(in the rows, 128 means zero)
Facts:
{bagem,bogres,deflu,derus,ditrik,drana,drasko,flemun,flesa,galeke,grapal,kladres,klamara,klestuk,kliskir,klostubos,kluvi,kluvun,kofla,kudru,lefak,meba,mifu,modis,mozes,mudram,mulo,neni,nubri,plizem,plusa,pluzi,poskodro,rigon,runi,setren,skastistum,skedri,skosok,stada,stolan,stosko,tivok,trikle,tripi,trostur,vatros} tritar a
{bara,bisol,bitrur,bridras,brutanuk,drosus,fleflus,fuzim,kadrun,kasas,ketru,kleflus,matras,nestum,pulik,resku,rofin,ruplen,skoni,tuzel} tritar e
{baris,beku,bratakor,brotrol,drebrul,drotes,druklom,duvo,fedrok,firik,flazu,floplipli,flotrite,fufom,gekabrak,grastu,gratrodrem,gruki,kitrul,labim,lene,melak,nevik,nufir,pefer,plerir,plustul,serur,soplipo,sopon,sorire,stogren,truta,tumal,tutrur,vuplimus} tritar d
{belu,brodri,buzu,difle,dradrir,dules,dulos,fogen,gisik,kluflom,nemir,plipi,plokiko,sagras,stebos,stuvife,tarol,zato,zetrin} tritar c
{bipi,brepul,brizon,duful,felam,gigras,gikiplin,grakefles,gropli,grulelok,kagok,kloben,kora,lukil,mabrer,matrom,pamur,peza,pitrifon,plogro,posok,ratre,rosko,sadi,skizil,skodal,stodram,tirun,tokel,trene,trikadrel,trinul,truvo} tritar b
{braflon,bribron,dremulik,drifun,fubram,genel,gevibra,grostus,kaplome,keflotos,keko,kepi,kifla,kiklekon,kistakik,kizul,kleni,kotes,megrun,meli,moplek,nemu,pabruk,pebol,pemeskon,plasta,pleplus,pligim,pluplok,potur,rifli,saka,stotem,stuvum,susur,tretrur,trufek,viflom,vitranu} tritar f
baris vago trene,derus
beku vago grakefles,dremulik
bogres vago trufek,stuvum,kiklekon
bratakor vago pluzi,fogen
bribron vago fogen
bridras vago kleni
brizon vago neni
deflu vago rigon,matrom,sorire
derus vago skedri,kleflus
drana vago trene,mifu
drebrul vago trikadrel,tumal
dremulik vago drosus,stosko
drosus vago fubram
duful vago modis
dulos vago drana
fleflus vago nevik
fogen vago mifu
fufom vago nevik,bratakor
gekabrak vago pamur,lene
gevibra vago gruki,modis,pemeskon
grastu vago bratakor,vatros,trinul
gruki vago rigon,pluzi,plasta
keko vago bagem
ketru vago trikadrel,trinul
kifla vago rigon,nestum,mulo
kiklekon vago mifu,drana,plasta
klamara vago drebrul
kleflus vago mifu
kleni vago duful,deflu,drana
kliskir vago nemir
klostubos vago grakefles,bribron,vatros
kotes vago fedrok
kudru vago pamur,bratakor,modis,plasta
lene vago dremulik,bisol,skedri
matras vago brizon,pemeskon
matrom vago mifu,trinul
melak vago bagem,mozes
modis vago mifu
moplek vago rigon
mozes vago bratakor
mulo vago poskodro,vitranu
neni vago nevik,fedrok,pulik
nestum vago matrom,grastu,stosko
nevik vago resku
nubri vago poskodro
pamur vago mifu
pefer vago plasta
pemeskon vago resku,pulik,plerir
pleplus vago bribron,bogres
plerir vago trikadrel,pulik
pluzi vago fogen
poskodro vago neni,keko,kiklekon
pulik vago pluzi
ratre vago kudru,sopon,kiklekon
resku vago mifu,pluzi,drana
rigon vago trene,resku,drana
rofin vago fogen,modis
serur vago bribron,klostubos
setren vago kiklekon
skedri vago resku
skizil vago sopon,brizon,tumal,mozes
skodal vago klostubos,plipi
skoni vago fleflus,fubram
skosok vago kleflus,modis
soplipo vago keko
sopon vago matrom,gruki
sorire vago trinul,plerir
stogren vago brizon,gruki
stolan vago meba
stuvife vago tokel
stuvum vago matrom
susur vago vatros,kiklekon
tokel vago trinul
trene vago mifu
trikadrel vago pluzi,drana
trinul vago trene,drana
trostur vago dremulik,mifu
truvo vago stuvum,labim
vatros vago rigon,trikadrel
vitranu vago rigon
mifer:
brepul mifer pefer mifer trikle mifer galeke mifer soplipo mifer stotem mifer labim
bribron mifer susur mifer plipi mifer derus mifer kepi
buzu mifer tokel mifer lefak mifer gruki mifer drotes mifer floplipli mifer fedrok mifer belu
dradrir mifer kluvun mifer vitranu mifer megrun mifer skodal mifer genel
duvo mifer kudru
flazu mifer rofin mifer bitrur mifer skizil mifer kasas mifer bisol mifer zetrin mifer flesa mifer matras
flotrite mifer gisik mifer drosus mifer dremulik mifer saka
gikiplin mifer trikadrel mifer runi mifer poskodro mifer brutanuk mifer klostubos mifer plusa mifer skosok
kadrun mifer tripi mifer kleflus
kagok mifer kluflom mifer bratakor mifer firik mifer gekabrak mifer truta
kleni mifer tumal mifer pluzi mifer viflom mifer kifla mifer kiklekon mifer grapal
kluvi mifer stebos mifer modis mifer grakefles mifer pemeskon mifer mozes mifer lukil mifer setren mifer keko mifer pleplus
meli mifer rifli mifer trene mifer ketru mifer kistakik mifer pabruk mifer nemu mifer brodri mifer gratrodrem
nevik mifer drifun mifer neni mifer deflu mifer zato mifer mudram mifer felam
nufir mifer ditrik mifer resku mifer lene mifer rosko mifer skoni
pamur mifer plerir mifer ruplen mifer gropli mifer grastu
pebol mifer fleflus mifer kladres mifer klestuk mifer serur mifer kofla mifer stosko
pluplok mifer keflotos mifer moplek mifer fubram mifer grostus mifer kizul
plustul mifer brizon mifer nubri mifer mulo mifer drana mifer fogen mifer stada mifer drebrul
posok mifer bridras mifer ratre mifer pulik mifer bara mifer stogren mifer dulos mifer tuzel
potur mifer pligim
rigon mifer brotrol mifer sopon mifer peza mifer melak mifer sorire mifer druklom mifer matrom mifer baris mifer tutrur
skedri mifer fufom mifer braflon
stuvife mifer plasta mifer stodram mifer kitrul
tivok mifer gevibra mifer mifu mifer duful mifer kliskir mifer vuplimus mifer flemun mifer difle mifer trostur mifer tirun
trinul mifer kotes mifer trufek mifer kora mifer stuvum mifer kaplome mifer tretrur
truvo mifer sadi mifer pitrifon mifer kloben mifer mabrer mifer plogro
vatros mifer nemir mifer beku mifer tarol mifer bogres mifer fuzim mifer dules mifer stolan mifer bipi
{bara,bisol,bitrur,bogres,braflon,bratakor,brotrol,dremulik,duvo,fedrok,fleflus,fubram,gevibra,gisik,grastu,kepi,ketru,kitrul,kleni,kluflom,kofla,kora,kotes,kudru,lene,melak,mifu,modis,nemir,nufir,pamur,peza,pitrifon,plerir,pligim,plogro,plusa,pluzi,potur,ratre,resku,rifli,rofin,rosko,runi,sadi,skedri,skodal,soplipo,sorire,stodram,stolan,stotem,stuvum,tivok,tripi,trufek,truvo,viflom,vuplimus,zato,zetrin} besupos g
{baris,bridras,drebrul,drosus,duful,firik,kaplome,kasas,klostubos,matras,meli,mozes,nemu,plasta,ruplen,stuvife,vitranu} besupos j
{beku,brutanuk,derus,drifun,floplipli,flotrite,fuzim,gekabrak,genel,gikiplin,grostus,gruki,kadrun,keflotos,kifla,kistakik,kizul,kleflus,kluvun,moplek,nubri,pefer,plipi,pluplok,poskodro,pulik,saka,skizil,skoni,sopon,tokel,trikadrel,trinul,tuzel} besupos h
{bipi,brepul,brizon,difle,ditrik,dradrir,fogen,galeke,kluvi,mudram,pabruk,plustul,skosok,stogren,tirun,trikle,tumal,tutrur,vatros} besupos i
{bribron,drotes,flesa,grapal,kagok,pleplus,stada} besupos m
{deflu,drana,druklom,felam,grakefles,gropli,keko,kladres,klestuk,lukil,megrun,mulo,neni,nevik,pebol,susur,tarol,tretrur} besupos k
{dules,flazu,kiklekon,kloben,matrom,pemeskon,trene,truta} besupos l
{bara,bridras,dulos,posok,pulik,ratre,stogren,tuzel} kuzekal bagem
{baris,brotrol,druklom,matrom,melak,peza,rigon,sopon,sorire,tutrur} kuzekal drasko
{beku,bipi,bogres,dules,fuzim,nemir,stolan,tarol,vatros} kuzekal buzu
{belu,buzu,drotes,fedrok,floplipli,gruki,lefak,tokel} kuzekal nestum
{bisol,bitrur,flazu,flesa,kasas,matras,rofin,skizil,zetrin} kuzekal brodri
{braflon,fufom,skedri} kuzekal plokiko
{bratakor,firik,gekabrak,kagok,kluflom,truta} kuzekal gratrodrem
{brepul,galeke,labim,pefer,soplipo,stotem,trikle} kuzekal gigras
{bribron,derus,kepi,plipi,susur} kuzekal posok
{brizon,drana,drebrul,fogen,mulo,nubri,plustul,stada} kuzekal fufom
{brodri,gratrodrem,ketru,kistakik,meli,nemu,pabruk,rifli,trene} kuzekal mabrer
{brutanuk,gikiplin,klostubos,plusa,poskodro,runi,skosok,trikadrel} kuzekal kliskir
{deflu,drifun,felam,mudram,neni,nevik,zato} kuzekal lefak
{difle,duful,flemun,gevibra,kliskir,mifu,tirun,tivok,trostur,vuplimus} kuzekal sagras
{ditrik,lene,nufir,resku,rosko,skoni} kuzekal labim
{dradrir,genel,kluvun,megrun,skodal,vitranu} kuzekal setren
{dremulik,drosus,flotrite,gisik,saka} kuzekal grulelok
{duvo,kudru} kuzekal skastistum
{fleflus,kladres,klestuk,kofla,pebol,serur,stosko} kuzekal klamara
{fubram,grostus,keflotos,kizul,moplek,pluplok} kuzekal stosko
{grakefles,keko,kluvi,lukil,modis,mozes,pemeskon,pleplus,setren,stebos} kuzekal meba
{grapal,kifla,kiklekon,kleni,pluzi,tumal,viflom} kuzekal trostur
{grastu,gropli,pamur,plerir,ruplen} kuzekal dulos
{kadrun,kleflus,tripi} kuzekal rigon
{kaplome,kora,kotes,stuvum,tretrur,trinul,trufek} kuzekal belu
{kitrul,plasta,stodram,stuvife} kuzekal stebos
{kloben,mabrer,pitrifon,plogro,sadi,truvo} kuzekal plizem
{pligim,potur} kuzekal serur

Known rows:
derus: [137 141 126 113 140 106 142 127 124 135 131 141 132 125 103 126 132 117
 130 102 136 128 107 127 135 130 126 137 113 123 109 133 136 124 128 143]
posok: [148  93 174 140 117 136 121 118 133 123 117 125 122 133 113 131 108 122
 122 122 113 111 138 134 130 109 133 104 108 145 141 108 127 138 129 122]
duvo: [126 125 139 155 119 107 140 121 138 130 122 109 114 119 149 109 110 146
 125 158 144 130 158 127 136 130 136 118 125 132 113 117 122 123 132 112]
pluplok: [125 135 113 163 119 118 132 111 139 136 136 119 122 130 122 173 134 139
 133 135 127 143 115 122 119 139 153 123 141 135 115 136 104 103 136 114]
kleni: [119 148  64 116 122 126 138 108 159 145 141 122 139 125 133 167 131 109
 144 115 156 122 103 123 123 132 111 147 140 133 139 147 126 121  89 112]
stuvife: [138 147 121 154 104 122 131 108 144 130 118 114 141 115 157 144 110 145
 138 151 137 122 125 139 128 115 106 120 133 107 167 103 148 135  98 127]
ratre: [147 119 156  99 121 160 136 122 139 132 116 144 135 122  97 116 120 120
 132 101 143  93 108 145 135 102 116 123  97 119 157 118 156 155 124 122]
megrun: [113 136 119 153 125 108 135 123 120 129 138 126 119 130 118 174 144 158
 126 125 115 147 115 114 118 120 152 133 139 118 123 129 107 108 148 124]
bisol: [146 133  99 107 122 118 130 169 113 121 132 123 143 143 127 153 138  65
 135 126 114 148  95 135 117 129 127 139 148 154 128 113 129 134  85 152]
brotrol: [125 125 137 153 121  97 134 119 137 131 123 109 113 119 150 100 110 146
 124 155 138 128 156 127 136 133 135 119 126 129 115 115 124 124 131 114]
klostubos: [127 136  94 102 140  85 111 109 146 122 150 132 132 132 125 113 119  95
 132 106 134 132 120 126 140 144  92 145 121 140 112 138 138 130 104 142]
druklom: [116 126 159 133 132  90 144 127 122 129 120 117 107 121 139  95 124 164
 125 146 130 132 163 121 136 108 161 126 128 107 110 128 123 126 138 127]
kifla: [112 154  69  93 132 112 127 103 147 138 140 132 132 128 116 138 146 127
 145 106 143 124 105 125 122 123 122 153 139 106 133 160 134 130 118 118]
kaplome: [109 140 107 152 118 122  94 119 128 112 151 135 129 131 138 146 142 159
 117 140 115 150 119 122 114 179 112 130 144 140 121 143 120 109 156 121]
plerir: [127 141 119 132 135 163 157 133 129 147 118 124 135 112 154 111 112 128
 129 140 155 108 147 133 146 120 109 129 121 109 130 118 141 131 121 127]
pligim: [112 140 114 143 133  89 123 113 118 119 142 133 119 134 114 156 144 149
 118 132 110 144 115 120 120 143 123 138 145 125 118 130 110 113 158 128]
kagok: [159 100 159 117 124 163 126 156 134 126 114 116 107 142  99  84 119  86
 131 140 117 116 132 142 126 124 157 110 117 160 111 111 127 149 129 115]
pabruk: [119 139  88 136 125 124 127 148 125 125 146 117 111 139 116 158 145 133
 129 144 112 149 116 122 114 129 150 141 152 137  97 126 111 118 143 118]
pebol: [119 131 104 158 119 112 136 123 136 136 135 115 120 128 121 180 138 151
 132 127 125 147 123 115 115 118 157 130 142 135 121 134 104 106 128 112]
zato: [115 129 166 137 109  92 108 124 121 113 115 118 133 123 169 108 132 167
 119 164 119 134 151 132 119 150 135 118 148 117 164 131 132 131 119 125]

Rows:
No name comes twice in this set of rows, the named rows included.
[158 109 154 123 125 156 140 130 128 137 112 133 150 123 124 126 109  77
 128 105 145 108 118 138 141 106 114 113 102 143 148 111 139 139  93 145]	pamur
[153 113 145 109 111 136 128 134 144 130 119 130 128 129  96 110 118  98
 133 113 138 103 117 143 131 107 133 119 101 147 138 119 148 153 114 121]	truvo
[128 148  77 161 139 194 137 135 118 143 142 132 161 124 154 191 124  88
 131 127 139 142 111 122 131 151  85 133 141 128 128 120 118 103 118 144]	plasta
[124 142 110 101 140 126 134 126 126 131 139 144 130 124 104 126 138 123
 124 101 144 119 106 128 133 131 109 146 116 121 120 137 144 136 139 132]	kudru
[140 118 147 148 114 132 118 113 138 127 121 127 132 138 114 163 135 127
 133 125 104 132 107 132 111 118 150 110 137 133 149 128 107 120 118 119]	kadrun
[121 136 139 129 140  95 139 132 109 128 128 126 127 117 153  99 119 138
 121 140 140 134 154 123 142 132 111 135 127 111 119 116 140 130 122 152]	labim
[134 130 121 135 110 115 134 157 128 122 114  98 112 133 155 113 122 129
 134 180 117 136 141 139 119 116 153 124 155 127 133 102 126 140 110 118]	kluflom
[113 128 162 135 116  86 108 126 115 109 117 121 130 123 160 108 132 175
 118 157 112 139 154 131 120 141 131 122 147 111 168 126 132 134 128 136]	belu
[124 134 106 168 116 112 129 114 142 132 141 114 122 130 124 175 132 142
 128 135 131 140 114 120 117 139 129 128 143 141 121 125 104 105 136 108]	potur
[143  98 171 117 130 138 116 142 120 118 117 129 117 140 106  98 121 130
 131 120 101 124 141 134 128  94 155 110 113 134 121 120 130 142 140 135]	kloben
[122 144  76 149 125 128 113 138 130 115 153 124 113 140 124 154 137 125
 126 149 107 153 110 125 116 155 123 143 152 141  92 121 118 118 154 124]	nemu
[121 145 112 121 128 136 143 124 133 138 126 127 126 112 139 113 119 152
 131 136 157 111 141 130 138 114 117 140 114 103 128 124 151 140 125 123]	fufom
[142 139 102 139 110 149 118 113 144 126 132 136 148 130 120 184 128 121
 138 114 124 121  83 139 119 121 102 127 127 130 164 118 137 132 108 125]	bridras
[125 155 114 128 130  80 124 116 137 123 134 128 123 115 140  86 118 144
 131 135 145 130 137 133 144 136 101 143 113 106 118 121 157 137 124 141]	baris
[132 135 103 142 125 128 123 152 132 117 134 107  99 132 151  87 113 128
 127 175 121 137 154 134 133 140 131 131 136 136  80 106 136 137 143 128]	firik

Now the same elements, written a new way:
Known rows:
difle: [155 145 116 106 111 133 136  92 125 114 119 129 124 153 140 143 125 129
 151 134 147 138  92 105 100 140 140 118 118 115 133 127]
fleflus: [112 121 126 130 129 168 123 147 109 137 137 123 125 120 124 129 144 133
 120 124 102 126 160 131 140 134 146 151 137 140 135 140]
brotrol: [167 147 107 108 142 145 131 112 114 157 119 154 124 156  98 125 146 125
 136 121 144 131 115 107 139 121 134 147 119  74  80 126]
bratakor: [166 135 117 126 143 137 169 177  95 169 117 124 112 134  92 120 115  94
  96  66  85 120 148  85  71  87 151 149 175 106  85 151]
skedri: [ 66 125 128 170 135 178 111 135 122 146 126 113 133  87 135 131 143 144
 132 139 106 162 130 139 136 156 156 152 134 160 184 141]
stogren: [142 138 115 112 130 135 139 124  78 136 145 154 123 155 150 136 125 132
 112 128 112 103 126  96  74 108 155 158 136 127  92 135]
lukil: [137 110 128  84 114  86 118 111 143  97 140 128 130 159 137 141 115 139
 120 128 168  96 152 148 130 112 101 100 114 138 105 109]
ditrik: [120 132 141 164 125 151 131 116 156 108 121 110 128  95 119 141 139 120
 152 143 134 178 116 137 174 158 130 120 117 132 177 135]
ratre: [113 111 129 111 135 146 124 161 110 137 145 117 133 150 131 117 142 139
 106 117  95  85 182 156 140 118 135 132 128 131  95 124]
sagras: [160 135 110 137 108 124 131 103 125 126 125 138 118 137 116 122 115 128
 147 146 142 131  96 107 137 131 123 146 124 108 128 135]
gigras: [141 122 126 113 113  87 117 126 139 108 137 118 126 158 109 107 120 134
 126 138 152  90 147 158 161 115 103 127 121 127  98 114]
kluvun: [129 121 150 146 115 143 125 121 154 120 111 127 129  91 121 136 144 124
 142 143 145 173 110 139 183 170 128 117 124 137 181 133]
tuzel: [147 120 143  95 105 119 122 110 134 110 121 118 135 141 141 125 125 121
 138 136 154 124 112 140 115 156 127  97 125 132 144 119]
vatros: [ 76 131 136 184 140 179  93 125 126 140 111 137 123  88 140 156 145 146
 126 175 109 155 146 131 137 134 175 152 122 187 191 135]
tumal: [164 151 121 112 141 139 129 100 111 142 124 169 121 161 105 134 147 116
 138 124 137 130 117 102 148 110 138 149 120  90  79 134]
mozes: [102 114 125 161 102 147 154 137 123  87 160  95 113  96 165 165 111 131
 123 130 111 150 127 111 114 147 144 123 142 182 183 155]
plasta: [126 129 133 133 136 124 123 118 152 103 133 137 121 135 110 144 137 127
 141 126 142 133 146 134 167 109 121 124 116 127 120 134]
plogro: [151 154 117 105 146  80 144 155 150 139 103  81 136 142  89 117 107 124
  99 113 160 100 157 164  96 109 116 107 133 130  91  90]
viflom: [138 141 119 111 129 137 137 129 139 126 128 121 130 133 127 127 138 132
 128 139 136 126 133 142 149 150 116 123 108 112 112 118]
vuplimus: [172 150 102  91 128 128 145 105 108 148 134 150 129 159 126 129 131 133
 126 131 151 117 101 109  98 133 133 144 119  87  79 117]

Rows:
No name comes twice in this set of rows, the named rows included.
[100 107 147 157 112 151 133 150 124 127 132 125 132  81 159 132 127 121
 122 141  89 146 115 125 137 163 135 120 135 155 184 144]	derus
[132 147 117 124 146 177 112 127  85 167 121 171 123 146 127 120 150 131
 118 130 108 109 148  91 104 111 160 179 137 115  83 140]	plerir
[137 147 154 125 170  68 120 147 152 126 107 112 137 142  66 113 129 111
 110  94 168 123 165 162 140  78 127 115 139 132  98 103]	kagok
[199 160 123 117 124  83 130 115 133 138  80 124 115 160  97 105  84 114
 136 115 159 117 110  96  43  85 124 116 153  92  97 117]	gratrodrem
[105 123 149 117 128 130 108 144 112 134 136 150 135 125 169 119 130 136
 103 152 112  98 148 130 118 138 136 139 134 158 133 120]	kifla
[133 116 123 123 124  94 106 122 132 118 133 122 126 155  87 106 135 139
 126 129 159 101 154 164 190 105 111 138 125 120 100 117]	posok
[179 168 119 111 154  90 145 125 132 149 102 144 127 139 106 121 104 116
 109 110 166 130 112  95  60  97 120 126 145 103  86 112]	truta
[ 79  80 115 163  99 130 125 117 124 121 135  83 126 112 158 121 100 142
 161 117  70 130  78 141  95 138 121  95 137 142 198 144]	trostur
[ 97 118 150 161 110 150 122 138 144 106 136 132 116  82 169 153 116 129
 127 143 109 144 137 109 136 142 127 125 133 177 179 150]	mulo
[157 111 117  90 112 122 124 109 132 107 123 108 136 181 123 154 139 135
 121 136 144  92 145 163 120 111 137  87  97 146 108 104]	bipi
[107  97 126 158 104 182 160 158 118 122 149  87 125  86 134 144 135 117
 122 108  68 154 128 129 147 167 148 130 145 143 173 164]	pluzi
[140 138 119 136 141 143 130 100 121 133 124 152 126 134 100 138 146 121
 141 128 153 155 105 110 157 123 142 144 125 105 120 136]	dradrir
[157 113 118 105 109 118 135 123 133 129 126 138 137 130 132 146 131 122
 115 154 146 126 105 144 138 146 134 106 104 140 137 113]	fuzim
[136 165 138 110 152  98 149 141 144 127 110  92 138 115 121 110 111 124
 118  99 164 150 132 136  88 144 114 112 140 120 126 106]	bisol
[112 128 123 155 138 142 120 114 107 135 138 158 116 126 125 149 136 130
 138 122 115 140 129  93 131  96 153 158 142 133 126 152]	stuvife

